Below are the code and all the weights of a small trained network. Each question names an input and a target symbol and asks about switching units off, where a switched-off unit gives its printed mean instead of its output.

import numpy as np


def w(rows, s, z=0):
    codes = np.array(rows[::2]) - 128.0
    scale = np.full(codes.shape[1], s)
    scale[-1] = z or s
    return codes * scale


def norm(h):
    return h / np.sqrt((h * h).mean(-1, keepdims=True) + 1e-5)


def softmax(a):
    e = np.exp(a - a.max(-1, keepdims=True))
    return e / e.sum(-1, keepdims=True)


def log_softmax(a):
    a = a - a.max(-1, keepdims=True)
    return a - np.log(np.exp(a).sum(-1, keepdims=True))


def net(x, mask):
    ids = ['ΓΛΠΣΦΨΩδεζημτ'.index(c) for c in x.split()]
    T = len(ids)
    res = E[ids] + P[:T]
    u = 0
    for l in range(2):
        r = norm(res)
        for j in range(3):
            rows = slice(4 * j, 4 * j + 4)
            q, k, v = (r @ M[l][rows].T for M in (Q, K, V))
            z = softmax(np.where(np.tri(T) > 0, q @ k.T / 4**0.5, -1e9)) @ v
            o = O[l][rows]
            res = res + np.where(mask[u + j], z, o[:, -1]) @ o[:, :-1]
        u += 3
    return log_softmax(norm(res)[-1] @ U[:, :-1].T + U[:, -1])


Q, K, V, O = {}, {}, {}, {}
E = w([
[82,194,171,181,110,159],'Γ',
[73,99,140,167,155,119],'Λ',
[123,132,163,141,157,92],'Π',
[154,160,136,104,123,109],'Σ',
[158,94,173,153,161,151],'Φ',
[98,107,138,142,139,121],'Ψ',
[101,116,95,147,112,189],'Ω',
[174,156,100,159,252,193],'δ',
[124,152,145,117,164,173],'ε',
[75,105,97,89,97,109],'ζ',
[115,230,67,161,164,154],'η',
[158,159,111,121,105,174],'μ',
[151,137,119,167,131,168],'τ',
],0.026)
P = w([
[126,77,126,94,111,68],'0',
[117,49,134,90,81,19],'1',
[169,158,137,91,147,118],'2',
[126,39,144,94,76,3],'3',
[171,186,162,105,173,127],'4',
[126,35,136,94,75,3],'5',
[160,188,166,111,189,125],'6',
],0.0049)
Q[0] = w([
[111,140,187,129,92,125],'0.h1',
[124,89,197,177,54,133],'0.h1',
[99,106,91,110,237,155],'0.h1',
[134,166,97,86,239,155],'0.h1',
[74,197,101,99,164,152],'0.h2',
[137,197,178,130,93,164],'0.h2',
[90,97,255,106,80,169],'0.h2',
[164,85,120,172,19,90],'0.h2',
[80,163,127,127,194,248],'0.h3',
[107,62,93,216,124,119],'0.h3',
[128,31,170,133,12,99],'0.h3',
[149,106,131,224,243,127],'0.h3',
],0.0096)
K[0] = w([
[79,110,101,156,110,87],'0.h1',
[175,87,139,153,9,61],'0.h1',
[79,149,144,73,254,165],'0.h1',
[141,158,191,61,221,222],'0.h1',
[117,201,147,189,189,156],'0.h2',
[86,147,181,113,85,158],'0.h2',
[106,89,173,85,106,74],'0.h2',
[129,26,90,135,77,32],'0.h2',
[123,171,55,99,191,193],'0.h3',
[87,41,90,190,150,113],'0.h3',
[185,10,121,64,32,98],'0.h3',
[150,173,130,221,152,79],'0.h3',
],0.0095)
V[0] = w([
[54,171,158,43,228,138],'0.h1',
[134,102,105,42,229,238],'0.h1',
[119,59,105,139,142,105],'0.h1',
[42,168,92,170,54,46],'0.h1',
[122,131,237,99,117,138],'0.h2',
[108,177,70,250,72,94],'0.h2',
[230,83,133,71,166,128],'0.h2',
[134,92,102,181,163,53],'0.h2',
[151,103,177,3,128,175],'0.h3',
[92,220,202,214,192,108],'0.h3',
[98,194,122,123,20,152],'0.h3',
[81,119,212,63,122,191],'0.h3',
],0.0067)
O[0] = w([
[53,119,165,7,117,110,251],'0.h1',
[95,175,155,94,122,125,254],'0.h1',
[193,90,96,147,97,9,91],'0.h1',
[125,136,79,182,138,44,41],'0.h1',
[32,153,243,250,126,105,151],'0.h2',
[111,141,177,138,126,21,86],'0.h2',
[202,102,89,106,174,16,119],'0.h2',
[204,146,104,113,144,154,87],'0.h2',
[144,101,174,225,166,127,124],'0.h3',
[20,82,65,63,72,37,202],'0.h3',
[41,81,96,184,65,189,121],'0.h3',
[3,73,217,162,79,166,135],'0.h3',
],0.0046,0.006)
Q[1] = w([
[127,152,174,146,134,163],'1.h1',
[146,133,169,157,195,78],'1.h1',
[156,71,127,129,93,122],'1.h1',
[83,116,171,139,126,124],'1.h1',
[113,153,119,138,77,110],'1.h2',
[47,142,129,143,73,146],'1.h2',
[160,107,128,102,140,152],'1.h2',
[153,150,94,157,115,143],'1.h2',
[101,128,154,133,131,149],'1.h3',
[170,112,130,249,72,135],'1.h3',
[139,96,143,197,99,71],'1.h3',
[107,157,131,70,187,154],'1.h3',
],0.02)
K[1] = w([
[134,209,157,227,158,159],'1.h1',
[151,146,143,183,183,53],'1.h1',
[142,70,85,165,113,93],'1.h1',
[17,131,174,219,136,118],'1.h1',
[113,205,108,205,75,39],'1.h2',
[24,149,118,200,94,148],'1.h2',
[204,112,104,98,129,169],'1.h2',
[186,135,139,112,106,172],'1.h2',
[4,94,154,140,126,157],'1.h3',
[178,92,151,244,80,125],'1.h3',
[154,61,158,218,87,58],'1.h3',
[90,194,138,96,215,171],'1.h3',
],0.012)
V[1] = w([
[30,206,68,134,146,170],'1.h1',
[127,83,129,180,249,115],'1.h1',
[163,22,117,130,84,87],'1.h1',
[127,73,132,77,142,158],'1.h1',
[195,152,254,120,116,128],'1.h2',
[172,107,143,149,150,122],'1.h2',
[146,138,141,246,164,119],'1.h2',
[144,154,117,137,85,80],'1.h2',
[99,207,35,192,108,89],'1.h3',
[123,242,117,67,21,108],'1.h3',
[110,104,210,98,19,106],'1.h3',
[213,92,164,124,41,160],'1.h3',
],0.0085)
O[1] = w([
[110,66,191,153,101,105,253],'1.h1',
[168,106,143,95,24,132,73],'1.h1',
[131,230,92,133,127,195,23],'1.h1',
[157,136,122,90,156,170,150],'1.h1',
[106,139,124,162,138,78,117],'1.h2',
[98,103,118,136,153,102,67],'1.h2',
[107,81,170,201,79,83,78],'1.h2',
[181,148,163,160,163,124,103],'1.h2',
[95,142,25,142,57,63,95],'1.h3',
[34,185,82,158,183,124,214],'1.h3',
[100,255,218,155,110,157,128],'1.h3',
[154,177,154,155,180,154,5],'1.h3',
],0.0096,0.0042)
U = w([
[60,100,186,225,114,84,129],'Γ',
[134,80,152,95,20,117,3],'Λ',
[161,173,171,77,128,44,83],'Π',
[141,196,131,170,235,112,189],'Σ',
[226,116,196,150,175,148,164],'Φ',
[192,174,152,83,47,164,50],'Ψ',
[118,79,111,184,89,239,85],'Ω',
[185,38,110,40,171,131,46],'δ',
[80,156,216,95,205,175,170],'ε',
[117,219,106,125,107,222,110],'ζ',
[48,120,48,104,151,97,116],'η',
[130,133,135,247,211,204,103],'μ',
[186,102,83,182,143,135,248],'τ',
],0.014,0.0039)

Each question gives the input, a string of symbols that net reads in full, and the target symbol t.
The units are the heads (4 rows each of Q, K, V and O). Each row of codes is followed by its name. A weight is (code - 128) times the scale printed after its matrix; where a second scale follows, it is the last column's (O and U).
mask holds one flag per head, layer by layer. A switched-off head (its flag False) gives its mean, the last column of its rows in O, instead of its output. The means were averaged over made-up inputs and are rounded, as every weight is.
A unit's drop is (log p(t) with every unit on - log p(t) with that unit switched off) / (log p(t) with every unit on - log p(t) with every unit switched off).
The circuit of an input: a set's keep is (log p(t) with only the set's units on - log p(t) with every unit switched off) / (log p(t) with every unit on - log p(t) with every unit switched off). Starting from all 6 units, units are removed one at a time, each time the one whose removal leaves the highest keep (on an exact tie, the one counted first), for as long as the keep stays at least 0.8.
circuit, biggest first: the units of the circuit, biggest drop first
unit that matters most: the unit with the biggest drop
heads that matter: for each layer, one digit per head in row order, 1 if its drop is at least 0.15 and else 0, layers parted by /
input δ Π ζ Λ μ, target δ: circuit, biggest first => (1.h3 0.h1)
input Γ ε ε μ, target μ: unit that matters most => 0.h1
input Ψ Π η η δ, target δ: heads that matter => 000 / 000
input Σ ζ δ Λ Ψ Ψ, target Ψ: circuit, biggest first => (1.h1 0.h1 1.h3 0.h3)
input ζ η Γ Π μ, target Γ: circuit, biggest first => (0.h2 1.h1)
input Λ Π Π, target Π: heads that matter => 101 / 100
input ε Π Γ η Φ Π Φ, target η: circuit, biggest first => (0.h3 1.h3)
input Γ Φ η Π Π, target η: heads that matter => 001 / 001
input τ Γ Π Σ Ω ζ Φ, target Γ: heads that matter => 100 / 010
input ζ μ ζ δ ζ, target δ: heads that matter => 110 / 001
input Λ η Λ ε ε ζ, target ζ: heads that matter => 101 / 100
input δ Ψ ζ, target δ: circuit, biggest first => (0.h1 1.h3 0.h2)
input Φ Γ ε Σ ζ Ψ, target Ψ: heads that matter => 100 / 101
input η ε η, target η: unit that matters most => 1.h3
input Π ε η ε, target η: circuit, biggest first => (0.h1 1.h3 0.h3)
input η ε Ω, target ε: circuit, biggest first => (0.h1 1.h3)
input ε Γ η Σ Σ, target η: circuit, biggest first => (1.h3 0.h3)
input Φ ζ ε η η Π μ, target η: heads that matter => 000 / 001
input ε ε δ, target δ: circuit, biggest first => (1.h3 0.h3)
input Π Ω Σ Φ, target Φ: circuit, biggest first => (0.h1 1.h3)
input η η η ε ε η, target ε: heads that matter => 101 / 110
input τ Π ε η δ Σ μ, target δ: circuit, biggest first => (1.h3 0.h3)
input ε Γ ε Λ, target Λ: circuit, biggest first => (1.h3 0.h1)
input η Φ ε Ω μ, target ε: unit that matters most => 1.h1
input ε Ω η ε Ω Λ, target Λ: circuit, biggest first => (0.h1 1.h3 1.h1)
input ε Γ η, target η: circuit, biggest first => (1.h3 0.h3)
input τ Ψ ε Σ, target Σ: unit that matters most => 1.h1
input Γ Γ ε Φ μ, target ε: heads that matter => 001 / 001
